Here is a tiny trained network, its code and every weight. The questions are about switching its units off for an input and a target symbol, where a switched-off unit gives its printed mean instead of its output.

import numpy as np


def w(rows, s, z=0):
    codes = np.array(rows[::2]) - 128.0
    scale = np.full(codes.shape[1], s)
    scale[-1] = z or s
    return codes * scale


def f(y):
    return np.maximum(y, 0)


def softmax(a):
    e = np.exp(a - a.max(-1, keepdims=True))
    return e / e.sum(-1, keepdims=True)


def log_softmax(a):
    a = a - a.max(-1, keepdims=True)
    return a - np.log(np.exp(a).sum(-1, keepdims=True))


def net(x, mask):
    ids = ['ΓΘΨζηλμπ'.index(c) for c in x.split()]
    T = len(ids)
    res = E[ids] + P[:T]
    q, k, v = (res @ M[0].T for M in (Q, K, V))
    z = softmax(np.where(np.tri(T) > 0, q @ k.T / 2**0.5, -1e9)) @ v
    res = res + np.where(mask[0], z, O[0][:, -1]) @ O[0][:, :-1]
    y = f(res @ A[0][:, :-1].T + A[0][:, -1])
    res = res + np.where(mask[1:13], y, B[0][:, -1]) @ B[0][:, :-1]
    return log_softmax(res[-1] @ U[:, :-1].T + U[:, -1])


Q, K, V, O, A, B = {}, {}, {}, {}, {}, {}
E = w([
[140,127,142,64,50],'Γ',
[157,241,111,161,103],'Θ',
[239,143,250,90,163],'Ψ',
[251,163,67,180,104],'ζ',
[84,106,209,224,63],'η',
[165,49,29,76,116],'λ',
[144,37,28,211,236],'μ',
[29,111,105,64,123],'π',
],0.018)
P = w([
[128,171,58,94,114],'0',
[118,156,97,71,123],'1',
[106,165,82,102,142],'2',
[79,170,64,118,141],'3',
[59,175,46,135,146],'4',
[42,178,29,149,145],'5',
[31,184,27,162,145],'6',
[3,175,25,158,139],'7',
[5,173,19,173,130],'8',
[10,169,18,171,126],'9',
[1,183,3,160,121],'10',
],0.0065)
Q[0] = w([
[66,153,2,200,34],'head 0',
[136,110,219,185,150],'head 0',
],0.0085)
K[0] = w([
[8,87,148,184,91],'head 0',
[116,116,108,118,254],'head 0',
],0.0089)
V[0] = w([
[137,113,183,186,1],'head 0',
[144,238,92,19,94],'head 0',
],0.005)
O[0] = w([
[126,43,216,183,65,252],'head 0',
[3,169,4,157,57,101],'head 0',
],0.0076,0.0032)
A[0] = w([
[178,194,72,157,138,122],'neuron 0',
[131,171,101,126,10,131],'neuron 1',
[59,92,70,118,128,102],'neuron 2',
[95,67,205,96,142,227],'neuron 3',
[167,140,170,91,146,109],'neuron 4',
[89,107,111,63,176,107],'neuron 5',
[85,142,130,189,233,113],'neuron 6',
[96,196,201,136,158,255],'neuron 7',
[143,62,193,143,144,52],'neuron 8',
[64,229,158,100,104,213],'neuron 9',
[168,100,71,69,91,134],'neuron 10',
[151,136,186,111,184,219],'neuron 11',
],0.013,0.007)
B[0] = w([
[83,107,193,111,205,248],'neuron 0',
[135,154,186,109,165,255],'neuron 1',
[139,161,117,94,109,212],'neuron 2',
[160,84,82,154,149,208],'neuron 3',
[139,182,161,153,119,152],'neuron 4',
[86,25,141,84,121,168],'neuron 5',
[205,118,132,122,112,190],'neuron 6',
[130,87,79,108,118,218],'neuron 7',
[86,244,140,104,57,174],'neuron 8',
[193,58,139,102,100,247],'neuron 9',
[76,185,87,196,96,200],'neuron 10',
[172,162,77,127,65,192],'neuron 11',
],0.011,0.0096)
U = w([
[199,157,95,123,130,106],'Γ',
[147,2,103,171,218,177],'Θ',
[63,170,51,103,160,135],'Ψ',
[88,191,152,152,219,198],'ζ',
[109,195,247,88,16,126],'η',
[163,91,249,57,178,87],'λ',
[108,78,118,32,133,1],'μ',
[91,103,136,191,101,174],'π',
],0.0077,0.0059)

Each question gives the input, a string of symbols that net reads in full, and the target symbol t.
The units are the heads (2 rows each of Q, K, V and O) and the neurons (one row each of A and B). Each row of codes is followed by its name. A weight is (code - 128) times the scale printed after its matrix; where a second scale follows, it is the last column's (O, A, B and U).
mask holds one flag per unit, heads first, then neurons. A switched-off unit (its flag False) gives its mean, the last column of its rows in O or B, instead of its output. The means were averaged over made-up inputs and are rounded, as every weight is.
A unit's drop is (log p(t) with every unit on - log p(t) with that unit switched off) / (log p(t) with every unit on - log p(t) with every unit switched off).
The circuit of an input: a set's keep is (log p(t) with only the set's units on - log p(t) with every unit switched off) / (log p(t) with every unit on - log p(t) with every unit switched off). Starting from the 12 units with the biggest drops (on a tie, the unit counted first), units are removed one at a time, each time the one whose removal leaves the highest keep (on an exact tie, the one counted first), for as long as the keep stays at least 0.8.
units of the circuit, in order: the units of the circuit, biggest drop first
k most important neurons: the k neurons with the biggest drops, biggest first
drop of u: that unit's drop, to one decimal
input Ψ Θ Γ η Γ Γ μ λ λ Ψ μ, target Γ: 3 most important neurons => neuron 8; neuron 6; neuron 0
input η Γ ζ, target η: units of the circuit, in order => head 0; neuron 3; neuron 7
input ζ ζ Θ, target λ: units of the circuit, in order => neuron 9; neuron 0; neuron 10
input Ψ μ ζ Ψ Γ Ψ Γ Θ μ λ, target Ψ: units of the circuit, in order => neuron 10; head 0
input ζ Γ π Γ π, target μ: units of the circuit, in order => neuron 5; head 0; neuron 9
input ζ ζ Γ ζ Γ π η, target Θ: units of the circuit, in order => neuron 3; neuron 7
input ζ μ π, target μ: units of the circuit, in order => head 0; neuron 5; neuron 9
input ζ ζ ζ π ζ Θ, target λ: 2 most important neurons => neuron 9; neuron 0
input ζ η ζ, target η: 2 most important neurons => neuron 3; neuron 8
input ζ Γ Ψ ζ Γ Θ Ψ, target Γ: 2 most important neurons => neuron 11; neuron 0
input Ψ Γ Θ ζ λ ζ ζ λ Γ ζ, target ζ: drop of neuron 9 => 0.1
input η π Ψ π, target Θ: drop of head 0 => 0.3
input Θ μ λ Θ μ ζ η, target Γ: drop of neuron 8 => 0.2
